Below is a small trained network, with its code and all its weights. Each question gives an input and a class and asks what happens when units are switched off, that is, made to give their printed mean instead of their output.

import numpy as np


def w(rows, s, z=0):
    codes = np.array(rows[::2]) - 128.0
    scale = np.full(codes.shape[1], s)
    scale[-1] = z or s
    return codes * scale


def f(y):
    return np.maximum(y, 0)


def log_softmax(a):
    a = a - a.max(-1, keepdims=True)
    return a - np.log(np.exp(a).sum(-1, keepdims=True))


def net(x, mask):
    res = np.array(x, float).reshape(1, 5) / 4 @ E
    y = f(res @ A[0][:, :-1].T + A[0][:, -1])
    res = res + np.where(mask, y, B[0][:, -1]) @ B[0][:, :-1]
    return log_softmax(res[-1] @ U[:, :-1].T + U[:, -1])


A, B = {}, {}
E = w([
[99,50,73,114],'x0',
[128,128,128,128],'x1',
[2,119,78,214],'x2',
[97,176,115,45],'x3',
[45,91,220,110],'x4',
],0.0094)
A[0] = w([
[75,135,70,144,65],'n0',
[66,130,203,98,61],'n1',
[108,208,129,90,210],'n2',
[206,49,179,78,98],'n3',
[72,204,84,36,98],'n4',
[38,148,133,181,95],'n5',
[109,172,80,156,118],'n6',
[153,224,154,201,211],'n7',
[128,37,44,75,181],'n8',
[185,168,27,139,83],'n9',
[198,93,186,251,219],'n10',
[103,56,193,89,146],'n11',
[118,77,171,133,251],'n12',
[164,102,123,97,44],'n13',
[141,143,162,149,252],'n14',
[155,139,139,64,57],'n15',
],0.013,0.0032)
B[0] = w([
[90,117,197,85,198],'n0',
[238,147,167,157,213],'n1',
[136,108,32,48,207],'n2',
[5,93,193,49,235],'n3',
[146,24,32,179,217],'n4',
[72,104,177,60,254],'n5',
[122,91,208,65,180],'n6',
[132,210,124,19,222],'n7',
[161,244,59,12,226],'n8',
[249,105,250,179,224],'n9',
[132,46,25,101,243],'n10',
[232,160,146,153,223],'n11',
[208,138,97,97,209],'n12',
[107,121,152,110,167],'n13',
[151,163,89,81,183],'n14',
[60,88,175,70,195],'n15',
],0.014,0.0092)
U = w([
[26,72,193,79,112],'0',
[116,35,11,114,186],'1',
[200,133,190,146,158],'2',
[110,149,85,83,254],'3',
[89,255,54,65,151],'4',
[56,203,20,115,68],'5',
[102,96,135,223,62],'6',
[119,161,70,154,42],'7',
],0.009,0.008)

Each question gives the input, the list of numbers given to net, and the class t.
The units are the neurons (one row each of A and B). Each row of codes is followed by its name. A weight is (code - 128) times the scale printed after its matrix; where a second scale follows, it is the last column's (A, B and U).
mask holds one flag per neuron, in row order. A switched-off neuron (its flag False) gives its mean, the last column of its row in B, instead of its output. The means were averaged over made-up inputs and are rounded, as every weight is.
A unit's drop is (log p(t) with every unit on - log p(t) with that unit switched off) / (log p(t) with every unit on - log p(t) with every unit switched off).
The circuit of an input: a set's keep is (log p(t) with only the set's units on - log p(t) with every unit switched off) / (log p(t) with every unit on - log p(t) with every unit switched off). Starting from the 12 units with the biggest drops (on a tie, the unit counted first), units are removed one at a time, each time the one whose removal leaves the highest keep (on an exact tie, the one counted first), for as long as the keep stays at least 0.8.
circuit, biggest first: the units of the circuit, biggest drop first
most important unit: the unit with the biggest drop
k most important neurons: the k neurons with the biggest drops, biggest first
drop of u: that unit's drop, to one decimal
input [-6,4,-3,-6,-3], class 1: circuit, biggest first : (n10)
input [-8,-7,8,2,2], class 0: 3 most important neurons : (n5; n8; n6)
input [-4,-3,7,-5,-2], class 0: 2 most important neurons : (n5; n8)
input [8,-2,1,-5,4], class 4: 3 most important neurons : (n8; n4; n9)
input [-5,5,-1,-3,-7], class 2: 2 most important neurons : (n9; n8)
input [-6,-3,3,2,4], class 4: circuit, biggest first : (n9; n7)
input [-8,-6,6,-3,1], class 4: 2 most important neurons : (n7; n3)
input [-5,2,4,-1,-6], class 2: 2 most important neurons : (n9; n8)
input [-7,-2,-7,8,-5], class 1: 2 most important neurons : (n4; n2)
input [8,-6,-6,6,4], class 4: 3 most important neurons : (n8; n9; n10)
input [8,-8,6,6,5], class 3: 4 most important neurons : (n8; n4; n7; n3)
input [8,6,1,8,5], class 1: 2 most important neurons : (n4; n7)
input [5,-4,1,-6,7], class 2: 2 most important neurons : (n11; n4)
input [-6,-5,1,-7,-2], class 1: most important unit : n10
input [-6,-6,-1,-2,6], class 2: 4 most important neurons : (n1; n8; n11; n3)
input [-8,7,5,-7,6], class 4: 4 most important neurons : (n7; n4; n9; n14)
input [-1,-1,-3,5,7], class 2: 3 most important neurons : (n1; n11; n10)
input [-5,-4,2,0,1], class 4: circuit, biggest first : (n7; n9)
input [4,5,-2,8,-1], class 1: drop of n4 : 1.5
input [-6,-1,-8,-4,-6], class 0: most important unit : n3
input [5,-1,8,-6,-5], class 0: drop of n0 : 0.3
input [-5,5,7,-7,-5], class 0: drop of n6 : 0.6
input [2,-3,-2,-4,1], class 1: drop of n8 : 0.1
